Each row was made from one small tree. The marks that hang from a mark follow it in brackets, in alphabetical order. Every link used is in the known rows. Write each row's tree.
Known rows
vufe[keka kesi[momi[sagik[sude] sepez]]]: [  53   50 -114 -162   -8  124   14   74   78  100  245  -77   91 -117
   70    7  119   28   86   51   29   78 -218   15  -36  104 -130  155
  165  218  104   22   37  127   -7   53 -113   60   51 -103 -101  -50
  168 -183  -27  -48  -37 -124   38 -118  142   37  353   84  195  -24
 -144  -89   33 -115   60   74  164]
kesi[momi[lilamik[fege]] sagik[vifo[kemaral sude]]]: [-181  -16  156 -102   32  -18  -47    5   -3  -26  116  145   45   44
   48    4  -25 -157    2  -43   39 -122  313  139    3  -54  -25  -61
  129  108  -45 -131   38 -116 -135  -28  185   40  -73   38  -40  -14
 -313   26   -9  -35  163    2   37  229  -45  281  130   86  -11   12
   57   35  104  -88    3   85  -30]
sepez[bedo kesi[keka[vufe] momi[lilamik[sagik]]]]: [-127 -177  156   15  -40   52   91   56   77  -46 -424  249 -179  166
  -20  -15   18  206  -27    2 -189 -289 -157  -36 -177    2   40 -126
  138   49   58 -111   66 -102  -79  -39  137 -105   15    9  -24   67
   47  -73   84  -37   53 -139    4  397  -28 -104   99   63   34  164
   51  -90   14   44   52   40  -63]
vufe[keka[momi[sepez] nize[sagik]] kesi]: [ 147    2 -102  -27   61  -76  -92  -14   22   91  143   34  104 -140
 -106    8   63   26  108   -7   -4  319 -284 -119  -23  124   62  128
    5  -55  -26   72  -40   25    1   57 -162  -79   45   -4   -5   -6
  346 -275   53 -113  -50   25  -18 -132   62  130 -157  -60  -25  -64
 -222  224   -2  -39   79  -34   39]
fege[kesi[momi sagik[vifo[kemaral[nize]]]] sude]: [   4  -77   79  118  138   18  -12  139  151  -73  152  -23  -26   63
    8   10  -54   36  -58  -28  -99   25   77  -44   51  -60   54  -32
  221  116 -112   37  -49  -59  -35  -70  116  -30    6   49 -167  -36
 -553   96   82 -113   34  142   37   44  -18  265  157  -49  -61  239
   10 -127   53    5   44   44   37]
vufe[keka[kesi[sagik] lilamik momi[sepez] nize]]: [  67  -53 -167  116   22   -2  -15 -109   17   39  -22  159   54  -41
  -75   29  118  134  122   53   64  237  -47  -84  -10   66   66   64
  136 -288   58   12  -27  -85 -190   26  -38  -24   47    9  117  -45
  431  -45  158   24  -80  136   27  117   82  268  -21    2 -196   28
 -223  121   63   99    4  -71    8]
keka[nize[vifo[kemaral sagik sude]]]: [-110  272   99    7   79    7  -73  -22   24  -39  251 -177   80  117
   78   13  -62  -78  -43 -131  200  150  215  -65   34  -62   -7   84
   49   78 -125    0 -112  -70   57  -36   -4   77 -186   22  -15   -9
 -188  -20  -80   10    7  153  -72 -325 -118   52   47   17 -111  168
  -78   50  160  123 -113   23   28]
sepez[bedo[keka[lilamik momi] vufe] kesi]: [ 106 -165 -123   42  -44   52   91  -69  -91  -40 -391  158  -17  201
 -165   18   24  171    9   19 -172 -121 -113 -283 -160  -80   29   98
  -64 -321   24  -21   17 -114   96   68   58  -96   63   12    6  125
  182  -50   60   13 -138   -5   29  -16  -49  -36   45   45   87   68
   58   61  -83  203   73  -62  -57]
bedo[fege keka[vufe] sepez]: [-138  121  -57  100  -41    1   -8  -20 -106   51 -175 -266   88 -149
  -82   42   93  -64   21   33  -61  -65 -219  114  106  154  -54   29
   93 -267   14 -100  113  -43  191   13 -107 -171   38  -56  -63    7
  206   79 -131    8  129  -45 -101 -108  -22 -197 -133   37  353   69
   19   26 -168   16   -2  -87  140]
sagik[sude vifo[kemaral[bedo lilamik nize] vufe]]: [ -23  -28   18 -138   33  -23  115  -10  -24   46  137 -184  -34   96
   28  -26  -84 -133  -63  -25  -75  207   92   73   45 -182  -77    8
  -18   13  -20   44 -171   60  134   47  237  124  -72  -93 -184  164
 -403   39  -25  -23   54  186  210 -163  -99 -207 -235   46   13 -218
   90 -347 -155   59  -70   48  -59]
vifo[kemaral[nize sepez[kesi momi] sude] vufe]: [  -1   76   41  -37   54  -24  105   13   13  -97  119   69  -71  232
  142  -53 -162 -161  -82  -74 -170   87  -98  166   48 -242   24  -75
 -114  375   24  112   69  140  171   -9  138   18   13   81 -111  187
 -718   51   23   59  108   54   81 -359   23 -321 -163   90  -34 -195
  143  -78  133   46 -120   73  -12]
fege[kesi[sagik[vifo]] sude]: [  -7 -144    2  184   87  -34  -95   77   23  -76   28  -96   79   54
  -48   61  -61   69  -29  -33  156 -107  -56  -28   44   18   -4   -3
    3   66  -83   46  -80 -113   45  -28   -8    9   71   22 -158 -183
 -268  131   18  -28  -49  -79  -58  -74  -33  154  360  -96  -28  147
   13 -108   78   -2  151  -39   66]
kemaral[bedo lilamik sepez]: [ 146   54  -89   21  -59  -34  -39  -34    7   12 -117  187  -43  -51
 -147   -2 -139  -42  -27  -37 -104   43  171  102   30  -43  -53  -29
 -120   29 -101   19  -73  124  110   23   54   35  -16  -74 -112  113
   68   37 -131    8   60  -80  132  -34  -55 -266 -327    7  -20 -282
  114    7  -41  104   19 -122   46]
sepez[bedo[vufe] kesi[sagik[vifo[sude]]]]: [-118 -157   38   61   28 -168  -73  -24  -64  -55 -297   25   37  205
 -108  -17  -83   64  -82  -53   56 -301  -51 -126 -140  -64  -64  183
 -152   65 -237  -36  -89 -125   45   84  132    8   19   37 -105   19
 -173  154   35  -22  -42   31  -23 -198 -158   37   50   35   10   11
   96 -200   97  -10  163   88    9]
keka[kesi momi nize[kemaral vifo] vufe]: [  84   -7  134  282    5 -258   19  -46  -55  -59 -343    1   48  -79
  -15   63  139  208  -19   22  -64  219    6  -58   -2  -53   61  131
 -102 -304  -63   74 -129 -128  -47   95  -96  -43   61  184   88  -44
  325 -211   40   53  -76  115  -47  211 -244  132  -65 -120 -187  203
 -273  103 -128  233  -76  -38 -183]
fege[kesi[momi sagik[vifo[vufe[keka]]]]]: [ 108  -40  -10   82  120  -29 -162  105   40  -35   40   31   -5   33
   22   33  -58  -35   34  -52   93  -69 -171  -29    9 -102    0    9
  143  110  -20   -8   -8   -8   67   32   47  134  -18    3  -38 -139
  -89   42  111  -54  -71   -3   36 -145   -4  169  331    8  126  145
  -50  -89   51  -88    7   78   68]
vifo[kemaral[lilamik[fege kesi[keka]]] sagik sude]: [-214  277   89 -126  -69  118  -63   11   -5    2  506  108  -12   51
  133  -27 -127 -177   44  -50  133   -4  213  131  108  -51   -5 -179
  289  265   34  -98   76   12   28  -50  128  108 -172 -118  226  113
 -192  124   49   57   80   73   -3   48  241   61 -266   74   99  -77
  144   83  107   18  -32    4   30]
vifo[kemaral[lilamik[fege kesi]] sude vufe]: [-239  129  177 -110 -101   45  -86  -57  -13  -32  442   71   84  137
  105    5 -154 -225   43  -73   86   -7  104  234  141 -189   -6 -199
  131  239   12  -57   58   73  140   41  288  163  -87  -36   99  106
 -357  155   16   22  108  101    3  -95  131   32 -124   62  -43 -161
  110   80   48   32  -69  -12  -42]
keka[kesi nize[kemaral momi[sagik]] vufe]: [  62  214   27  151  -23  -62   -1  -27  -22  -33 -179  -63   74  -83
  -11   30  141  165  -21   30   52  166  -32  -37  -12   55   12   69
  -73 -138  -91  111 -114 -140 -118   80 -170  -93   53  149   44   18
  324  -96   40   55  -42  138  -63   44 -304  182   10  -99 -130   87
 -201   76 -140   41    5   78 -144]
sepez[bedo momi[lilamik sagik vufe[keka]]]: [ 121  -69  -80 -172  -57   78  165   42   26   34 -236   79  -39  231
   92  -89   28   31  -42   -1  111  -17 -246  -58 -205    8  -31   31
   46  188  118   84    0  -80  -31  -23  -32 -151   65   37  224   79
  -96 -241 -157   41  -79 -170  -71   54  -19 -152   41  -58  -87 -125
   24 -117   28 -352    0  -18 -113]
keka[lilamik momi[sagik[sude] vufe[kesi]]]: [ 131  -19 -103 -270  -30  222  235  -15  -17   70  -17   19  122  -62
   24   26  139   87   22  110   10   11    0  -72  -22  111   20    7
  -59  -25  200   76   50  -88  -85   56 -123   27   34   -7    4  -41
  418 -210   61   29  -27   30  -34  161    2  131  255   24   69  -28
  -48 -102 -126   94  -14   30  -39]
keka[lilamik momi[sepez vufe]]: [  63 -113  -74  -35  -31  194   34  -66  -21   33 -102   38   81   18
   19    1   32   13   38   43   73  -25  176   78   71   26   29  -11
 -214 -105   88  -49   36   37  -21   25  -83  -60   15   70  157  -11
  291  -65    9   28    6   -9   28  246   -6   92  140   29 -130   10
  -10  -20  -25  138  -90  -66  -17]
vifo[kemaral[nize] sagik sude vufe[keka]]: [-121  260   65 -167   75  115 -115   30   35   67  517 -140   18  164
  105  -67 -260 -263    3 -121   53  233 -130  -18   75 -121   60  -51
  132  198  -33   18  -69   18  120   23  105   94 -213  -62  -27  124
 -256   -5  -18  -82   23  212  -37 -468  245 -143 -145  109  114  -35
  -13  -66  138   44 -142   64   51]
kesi[sagik[vifo[kemaral[lilamik sude]]]]: [  21  159  -52  -81   18   22   83   25  -16  -10  -30  -82   92   71
   29   -8  -23  -34  -19  -23   91   28  295  187  124  -36 -173  -62
   50   66  -34    3 -107  -50   59   23  122   65  -13   -8   31   -3
 -267   40   15   66   82   80  119  -15 -149   55 -133   39   -5 -132
   80 -131   38  101   41   90   41]
lilamik[fege[sude] kesi[keka]]: [-275  -83  145   88  -95  -10 -116    7   31  -20  279   47  -70  -73
   83  -21  -51    7   39   30  -11  -80  -37   27   58   43   36 -152
  112  -13   19  -24   68   55   -6  -31   13    8    5  -67  159  -76
  -83  198   29   14   10  -96  -79  249  316  -63 -123  -54    0   77
   88  106   98  -57  111 -111   27]
fege[kesi[keka momi] sude]: [   9  -27  118  162   55   -7 -138  123  139  -84   81   36  -43   38
    8    2  -72   68   -3  -12  -12 -138   58  -67   50   20   43 -118
  165  195    7   -9   80   42   61 -104  -16  -22  -17   -9 -119 -152
 -148  109   75  -65  -35 -192    2   28   69   38  239  -30  -29  301
  -46   49  134   83   30  -72   79]
momi[lilamik[fege] vufe]: [ -54  -58   53 -141  -92  158   13  -51  -65   35   -1  -74  -34   30
  127  -27   -6 -138  -36  -15   27 -152    8  152  -13   14   21  -78
 -133   -3   84  -44   71   19  -43  -25   18  -86    8   35  183  -27
    3    2 -143   27  106 -120  -95  184   38 -117  -25  -14 -138 -126
  109   44   20 -194  -62  -63  -75]
fege[kesi[momi sagik] sude]: [  10  -78   69  185   72   19 -136  121  122  -80   86   54   15   32
  -56   38  -91   50   -8   -6   40 -150  -35  -62   64   42   38 -133
  174  103  -79   -4   47  -17  -22  -70   14   30   44   27 -227 -147
 -169  159   27  -99   -8  -69  -38  -14   -3  185  312  -42  -76  249
  -21   30   90   58  105  -31  104]
keka[lilamik[fege] momi[sepez]]: [ -63 -194  -75  110  -63  122   -9  -79  -81   10   58   71   52  -92
  -22   14  -10  -33   88   21   37   49   91   94   88  -22   15  -28
  -32 -190   77  -93   24   33    9   90  -49    6   29   28   30    3
  236  -72   22   48  -22  -84   15  360  147  113  123   35  -46  -31
    0  174   -1   82  -27  -79   23]
fege[kesi[momi[lilamik vufe]] sude]: [ 137  -97  111  -22   14  156    8   76   86  -80  -36    4  -10  163
   64   36    0  -31  -51    5  -38 -214   15   60    4   -8   82 -120
  -12  239   51  -14  111    7  -56 -140   73 -132   78   78  -54 -156
 -208   36  -71  -89   46 -217  -35   17  -87   78  401  -51 -198  138
    6  -34   43  -43  -50  -76  -60]
sepez[bedo momi[vufe]]: [   9 -135    0   62  -42  -14   84   13   20  -11 -236   34  -49  135
   11  -82  -50   63  -83  -10  121 -102 -137 -129  -81  -22   35   14
 -205  137   11   76  -39   79   79   -9  -70  -42   11   67  111   71
 -183  -24 -115   55  -89  -83  -96   48  -28 -240  -91  -60  -71   12
   92  -73    9  -75  -44  -34  -70]
bedo[fege[kesi] vufe[keka[lilamik]]]: [ 180   55 -182   41  -48  -85   33   16  -82   40  -62 -212   17  -48
  -75   45  -18  -54  -10   11  -77   -5  -98   23   19  -24   12  106
  139  -95   58  -40   73  -59  135   14   24  -71   33  -73  -53  -48
  215   -2  -29   -4 -160 -115  -89 -289  123   84  167  -13  100   54
  -12   59  -73  -80  -48  -45   43]
kesi[keka[nize[sagik]]]: [ -79  114   31   16   48  -74 -147  -13   27   30   13 -102  -29  -62
    4  -65   21   48   -6  -40  102   69   47 -161  -34  159   36  -33
  -18 -121 -110   52   -9  -37  -11  -33 -178  -32  -66  -22   84  -20
  230   29   52  -17    3   94  -33  -50  -96  -46 -404  -90  -75   58
  -55  163   68  -36   48  -10   37]
kesi[keka[lilamik[fege] nize[kemaral[bedo] sagik]]]: [ -36  -25   54   32    4 -261  -51  -50   -7   24  -41  132  -89 -123
  -89  -89   -5   18   51   64  -41  293  214 -207  -53   43   40 -126
  158 -474 -100   -5    8 -101 -157    0 -111   -4  -29  -62   74   45
  266  -40   90  -36  -73  154   32   45  -58   28 -456 -100 -232 -162
   30  308  -60 -187   28   38 -149]
bedo[fege[sude] keka[lilamik nize] sepez vufe]: [ -72   30 -116  136  -16  -67   12  -92  -73   48 -172 -277   91   10
 -192   34  151  -96   31   71 -106   30  -48    1   28  119  -32    6
  157 -522  -40  -84  100  -77  -19 -123   33 -274   64  -75  -96 -124
   61  184 -116  -65    4   -2 -103 -341  -31  -17 -106  -55   87   87
  -21  123 -125   41  -47  -98  115]
vifo[kemaral sagik vufe[keka[lilamik[fege] nize]]]: [-117  165  -64  -74   18  214  -51  -57  -49   78  448  -81  -61  110
   97  -12  -54 -213   77  -80  187  296 -142  -49   45 -192   47 -107
  279 -106   24  -24  -39  -19  -27    4   73   80 -147  -75   81   24
  -24  -36   12  -10  -84  172  -86 -234  226   53  -62   49  -16  -20
   29  169   98  -44 -208   77  -29]
kemaral[lilamik nize[momi[vufe] vifo] sude]: [ 280  179  -16    6  -22 -101  133    5   23  -86 -362 -229   47  -40
   73  -69  -64  -88  -86   47 -380   96  286  119   50   25 -116  -61
 -100 -105  -18   51 -112   86   87   51   52  -30  -38   69  164  -65
  -14 -112   30   43   14   46  136  -71 -227 -193 -213  -26 -202  -95
   -3  -68  -92   27  -46  -18  -44]
sepez[kesi[keka sagik[vifo]] momi]: [ -45  -94   -9  154   97 -206  -63   87   12  -57 -271   66  -27  137
  114  -17  -39   80  -55  -35  209 -172   -8  -58 -126   -9  -12   50
 -103  157   47   27   14  -84  102  -48  -75   57    2    7   72    0
 -359   -1  112   94  -19  -58   20  115  -24  -40   98   17   65  129
  101 -162  104  -78  191   28   44]
vufe[keka[nize[sagik[sude]]] kesi[momi[sepez]]]: [  67   13  -88  -76   54  -83  -41   14   44  101  185 -112   47 -184
  -46    2  158    1   90   54  -48  214 -301 -149  -66  141  -30  137
   86   58  -54   44    4  146  -79    5 -141   24   65  -86 -149  -80
  237 -174   33 -140  -79   -4   33 -275   42   66   -7   -6   82  -54
 -181  112    8 -108   39   78   91]
vufe[keka[nize[kemaral[bedo sepez sude] momi]]]: [ 219  183  -50    2   11 -304   -9  -66   -7  -25 -118  115  -95 -188
 -236  -47  -72  -32   43   58 -309  326   49  -29   32  -19  -91    9
 -151 -142 -144  107 -142  103  -51    2  -76  -54   29   24  -88   30
   89  -63  -46  -26  -67  -46  133 -390  -69 -252 -375  -26 -110 -349
  -79  208  -11  -43  -10   39 -105]
sepez[momi[lilamik vufe]]: [  71  -40   26  -81  -33   31   83   13  -12   20 -199  -12   12  164
  131  -30   -4  -72  -86  -25  145 -104  -23   88  -68   10   55  -41
 -254  165  134   30   45    6   19 -105  -45  -89   26   70  163   14
 -203  -98 -176   58   53 -142  -73  115  -67 -146   81  -39 -111  -40
   64  -78  -19  -97  -54  -77  -84]
sagik[vifo[kemaral[sepez] sude]]: [ -94  102   38  -58   20  -27  -65  -49  -29  -21   99   46   85   13
  -47   19  -81  -73  -34 -102   39  -27  308  124   58 -102  -51  100
 -255  287 -140   25  -76   29   94   17   40   30  -81   38  -83   45
 -239   42  -64   33   75  -34   31 -132   -7  -41  -12   54  128  -85
   67  -20  142  141  -71    2   20]
kemaral[bedo nize sepez[kesi]]: [  68  -49  -36   37    1  -32    2  -33   47  -50  -80  125 -162  -14
  -52  -25 -152   15  -83  -40 -298   26  -49  -44  -65  -64   76   90
 -198   48 -111   70  -33  116  121   43   32   -8   23  -33 -160  209
 -159   75  -38  -16   92   60   89 -127   27 -375 -309   50  -63 -209
  153  -69   23  -13   79  -86   18]
keka[lilamik nize[kemaral sagik] vufe[kesi]]: [  78   88   29   21   11 -174   33   -8    2   61 -237   27  128  -78
 -102   13  129  130   16   38  -31  341 -125 -194  -41   90  101   -8
   -6 -304 -144  112  -77 -177  -67   39 -184  -30   94    7   -1   -6
  393 -280   48  -67  -75  211  -95  -54 -172  193 -105 -109  -40  -31
 -123  225 -159  132   19   65 -122]
lilamik[fege kesi[momi] sagik[sude vifo[kemaral]]]: [-252 -153   76  -58  -87  112  177   -3  -32    1  291   -4 -112 -203
   46   64  115   47   34   57  -57 -167   55  111   20  -79  -32  -46
   41   70  119 -117   11  128 -159   23  141  134  -20  -17   37   17
 -233   95   57   34   -4   64  -27  412  231  107  109    4  265   48
  160  -78 -105  -70  -25  152  -51]
fege[kesi[keka momi sagik[sude vifo]]]: [ -34  -68   11   44  116  -59  -42  104   18  -36  -15  -40  -58  -91
   23   14   67   95   -8   34   63 -220   53  -76   -7   75  -64   13
  120  112   20  -20   48  -40  -45  -75  -76  118  -12  -45 -101 -158
  -48  142  144   22  -35  -59   79   97  -57  152  263    9  179  192
  -18 -171   46  -14   65   83  103]
sagik[sude vifo[kemaral[bedo[sepez[kesi]]]]]: [ -85 -133  -43  -69   41   10  103  -12 -110  -43   12 -214  -17   31
  -23   44   71   13  -52  -11   84  -54    2   25   42 -107 -159  189
 -136  134  -89  -53  -49   48  150   52   79   45   49  -68 -331  164
 -321   93  -32   27   55  -18   64 -148  -73 -178   41  112  188  -90
  161 -243 -105  -61   66   47  -27]
kemaral[bedo[fege vufe] sude]: [  34  105  -12  -38  -67 -151   97  -26  -89   43  -16 -174  -26 -144
  -87  -16  -78 -119  -71   52 -132  -51   87  130  127   21  -55   76
  -50 -174  -15 -103   25   48   84   66   72  -66  -25  -43 -155    7
  133  219 -128   -8   75  -44   23 -277 -111 -200 -279   31  -28 -108
   76 -105 -102  -30   -3   30   55]

Which tree is each row?
[ -69   81   74 -116   56   84  -95   44   13   35  344 -163   26   70
   99  -74 -146 -134  -50  -96   -3  198   -7  -30   81  -27   62  -93
   -9  -33 -138   73  -18    2   96   74   32   48 -101   10  -62  187
 -131   36    8  -71   74  255   -5 -195  -28  -40 -327  -15   -8  -35
   42   44  -42    3  -57   62    3]
vifo[kemaral[nize[sagik]] vufe]
[  88   50  -97  -52  -17  108  -18   27   -3   46   18  -10   26  -71
   -5   -4  -30   61   50  -16   63   60 -109  -30  -10   38  -29   52
   18   14   83   37  -54  -48   80  117 -132  -14   -4   34   64   32
  304 -232  -17    5  -55  -46  -27  156  111  -10  -27   -7  106   28
  -96   27    1  -35   79  -34   28]
vufe[keka[momi[sagik]]]
[  16  -10  -44   21 -154  -16    0  -74  -30  -14   97  314 -121 -172
  -83   15  -82  -67   17   12 -190   12   63  159   46  -77   -5  -73
    8    8  -63  -30   10  168   31   48  120   68   37  -93   79  131
   26  143  -80   46   76  -24   88  167  120 -177 -422  -23   -1 -361
  212  100  -78  -73   51 -129   -8]
kemaral[bedo lilamik[fege kesi] sepez]
[ 166   11  -61  -46   -3  -33  -33   33   26   71   53   80   62 -126
  -88   19  -51   55   62  -16  -71  161 -229 -105    3   42   71   85
  -55   27  103   79  -67   30  148   79  -87   31  -10  -37  -15   16
  264 -284    8  -41  -67  -97  -57   52  257  -48   -2   25  178   23
 -142  136  -25  123   75  -95   31]
vufe[keka[momi] kesi]
[ -17   46  -27   68   19 -182  -88  -39  -12    0  -38   20  130  -45
  -24   21  -38   46   24   -9  111   -5   13  -65  -42   27   -5  137
  -32   61  -33   17 -102  -81  -21   97   32  100  -34  -23   43 -115
  138   46  114   28  -59   44  -31 -121   95   58   55   30   71   14
  -85  -72  125   -9  100   -8   19]
vufe[keka[kesi[sagik[vifo[sude]]]]]
[ 179   -1   57 -100    4  193   34   53   54  -60  -78   18  -40   99
   95   21   37  -18  -57  -26  -13 -228   45   61  -11   -1   82  -40
  -62  226   88  -26  127   24  -14 -106   15  -74   36   72   61  -58
  -62    1  -64  -11   70 -138  -21   68 -143   63  316  -11 -124   81
   10  -18    0  -77  -94  -47  -53]
fege[kesi[momi[lilamik vufe]]]
[  55   69   63   88   44   38 -110  100  106  -62   33   49  -71  -25
   43  -14  -33   78  -10  -41   15 -150   87  -60   36   23   42  -36
  117  181   45  -18   96   61  101  -68  -77   36  -58  -17   -1  -59
   -6   74   82   12  -11 -107   12   75   15   18  149   13   47  243
  -42   64   93   43  -16  -40   85]
fege[kesi[keka momi]]
[-176 -139  -67   -1   22   63  -81   -3  -52   -3  112 -196   41   74
   79   27   -8   21    6    7  175 -187 -152   66   -4   79 -128   65
 -127  103  -31   -9   48   44   44   10  -56  100   99  -37 -203   24
 -141  147  -17   27   40  -57   30 -167   14  -62  262  102   -4  -70
   50 -167   98  -21  167   39  143]
momi[sepez[kesi[sagik[sude]]]]
[ -44 -100  -40  132   -4  -29  154  -26  -74   11 -347   42   44 -143
   -5   85  228  180  -14  129  -14  -83   27  -88  -21   18    2   61
   41 -181  -26  -54  -54 -122 -214   94   -5  124   69   -3  -93 -151
  461   50  177   51  -55  131   63  375 -145  272  240   43  187  204
  -31 -220 -131  242    1   99  -29]
keka[kesi[momi sagik[sude vifo]] lilamik vufe]
[   8  176   63  119   89 -119 -145   59   10  -17   25 -149  -43   29
  112  -44    1   28  -13  -59  160  188  180 -118  -31   52  -30   48
   12 -220  -88   69  -83  -70  -14  -85 -206   47 -112   -5  183  -42
   16  -96  -61   65  -95   32  -37 -126  -99  -50  -56  -75  -56  128
 -127  117   59   41  -68   40   25]
kesi[keka[nize[kemaral vifo[sagik]]]]
[  98   31   38    1   51  123  -74   85  104  -34  -22   52  -32    4
   42   -2  -28   29  -38    1   53 -251   21  -18   39   46   47  -83
   58  123   -6  -24  113   28  -50  -63  -45   17  -12   63   45  -92
    2  151   39  -41   50   70  -49   21 -100  158  153  -17 -113  166
   35  -43   42  -76  -14   29   45]
fege[kesi[momi[vufe] sagik]]
[ 102   34 -150  143  -18 -143   10  -83 -145   63  -89 -175  -10 -199
 -158   34  155  -59   26   46 -100   67 -211   74   61   71   29  203
   53 -248   -8  -62   59   13  -49   39   10 -226   40   32  -33   10
  416   45  -11   -8  -25  -17 -121  -98   62   47 -406  -43  120   57
 -188  130 -164  -38 -108  -62   28]
bedo[fege sepez vufe[keka[kesi momi nize]]]
[   1   99   52  -30   14   66    7  -42  135   23 -245   74 -110   14
   66  -66  122   73    1   47  -38  -53  269 -127  -57   53   80  -92
   24 -135   53  -20   72   33 -137 -125  -71  -50  -91    2  269 -109
  235   28  104   -1    8  127   25  191  -85   34 -150    4 -193  197
  -27   46   75   77 -151    0  -30]
kesi[keka[lilamik nize] momi[vufe]]
[-110 -102   -4   95  -85   64   92 -142  -43  -35   47  160  -72 -142
  -39   43  118   86   74   42  -57   86  -23  -80   16  -15  165  -49
    5 -272   73  -10   -2  -21  -87   29  -28   33   53   28  215   15
  223   -9   84   77  -41  133  -57  423  123  162 -167  -60  -83    8
   -2  248  -68   88  -18  -89  -95]
keka[lilamik[fege kesi] momi nize]
[  90   -8  -69  172   10 -211   42  -54   -1  -22 -270  166  -20   44
  -96  -18   32   37   -8   -3   31  225  105  -47  -74  -55   56  -19
 -222  -90  -50  151  -45   17  -54 -113 -157  -11   82   66   49   57
 -178 -156 -101   89 -115  -16  -17  -39  -50  -71  -77  -94  -72 -154
  -19  224   -2  106 -117  -18  -78]
keka[lilamik nize[kemaral[sepez[momi]]]]
[ -94   21  151 -161   38   17  -26  -19  -37  -42  124   -4  155  173
  -28   40 -144 -162   -8 -101   68  -54  268  202   35  -83  -17 -134
 -189  116   51  -66  -77 -123  -13  -21  249   34 -163   64 -128   25
 -303  -14   18  -18   95  -64   20  -78  -79  118  405   62   55  -11
   -4  -56  -37   95  -69   87  -97]
nize[momi[lilamik[sagik[vifo[kemaral sude vufe]]]]]
[-198  -94    6  -21  -25  101  -52   16   25   18  258   19  -12 -124
   68   23  102   52   52   76   88 -155  -49   61   66  142  -60    4
   16   28  -40  -61   88  124 -129  -28  -50  156   77  -54   -2   -3
   47  239   -9   16   59   44   69  159   49  144  144   53  114   23
    3 -112  -14   24   92   52  157]
lilamik[kesi[momi[sepez] sagik[sude]]]
[  67   18  -31  -49  -26  117 -104   25   82   77   -9  -55  -21  -28
   95  -39   14  -51   40   19   12  -68  -30   83   11    6  -57   57
  -66  134   26  -66   50  223    4    4  -61  -53  -13   18  183  -60
  120  -41  -53  -68   -8  -61   26  -10  102  -76   49   51  -45   45
  -26  -58   85 -122  -76   -1   57]
kesi[momi[sepez vufe[keka]]]
[ 158   91   30  -52   -1 -235  -71  -39   25   95  -39  209  -41  -79
 -228  -21   -5    3  -40  -19 -168  223  -21  -37  -43  -39   22  146
 -178 -175 -189   98  -74   58  -80  -52  -23  -92   14  -16  -76   89
   55    5 -161  -80   19   87  -19 -324 -101  -76 -339  -86 -105 -235
  -63  113  -88   37  -41    4  -41]
keka[nize[kemaral[bedo[vufe[kesi]] sepez]]]
[ -16  -59   31   -6  -75   -4   85   13  -14  -34   -5  106   -1   91
  117   21   34   24  -44  -32  130  -35 -107   53  -45   27  105   -9
 -174  147  109   44   31   -6   51  -85  -19   25   90    5  177   99
 -232  -39 -145  117   28 -120  -53  233   42  -53  109  -46   48  -41
   51    8  -71  -23   59 -117  -45]
sepez[momi[lilamik[kesi]]]
[ -32 -120   -3 -217  -45  214  175   -7  -93   17  -65 -126  -48  -56
  191    9  204  -92  -31   75   24 -257   83  148 -101   15  -93   35
  -53  108  122  -69   72   -6 -208   15   -4  -39   60   54   91 -124
   13  -72  -68   36   73 -125   28  331 -141   72  256   -1   50  -81
   97 -206  -65 -306  -56  129  -76]
kesi[momi[lilamik[fege] sagik[sude vifo] vufe]]
[ -54 -109    5 -108   78   93  -52   34  -13   37  157  -32    0  -10
   44  -20   17   16   39   74  115 -192  -35   90   93  131  -68  -74
   67   95  125  -39  169  -28  -91 -102 -120  -46    6   27   39 -101
  103  157  113    4   49  -42   38   46   12  151  144    6 -100   47
  -65 -179   79  -61    2   -2   70]
fege[kesi[keka[momi[sepez vufe]] sagik[sude]]]
[ -30  -88   -1   53 -120  -14   50  -33   21   38  -27   96  -60 -100
 -134   -5 -171  -39   20    1  -68  -24   62  130    9  -49  -37 -188
  114 -151  103 -122  -67   95   12   53  171   44  -71  -82  -42   45
  -10   21  -45  -27   29    6   -8  201  139 -228 -245  -32  -93 -197
  160   27  -91  -91   57  -51  -15]
kemaral[bedo lilamik[fege sagik]]
[  66 -177  -73 -108  -73   51  191  -49  -97   53   13   18  -13  -78
  -69   68   53   95   62   69  -96  -13 -195   35  -68   73   33  -28
  -52  -66  287   -8  -14  -45 -175   21   80    0   42  -12  -72   -9
  337 -168   32   33  -74 -175  -40  238  258  -81  134    7  143  -77
 -135  -18 -100   72   -1  -52  -92]
vufe[keka[kesi momi[lilamik[sagik[sude]]]]]
[ -33  -69  -88  -51  -19  178  119   20   13  -79 -109  -21  -62  130
   18   12  114  186   17   48  -62 -235 -211 -272 -209   36  -95  101
   91   49   60   42   72    6   61   52  -42   34   88  -39 -153   83
  -77   -3   11   23  -70  -81   70 -154 -115 -186  262   90  190   37
   67  -97   10  -54  133   79   52]
sepez[bedo[keka] kesi[momi[sagik[sude]]]]
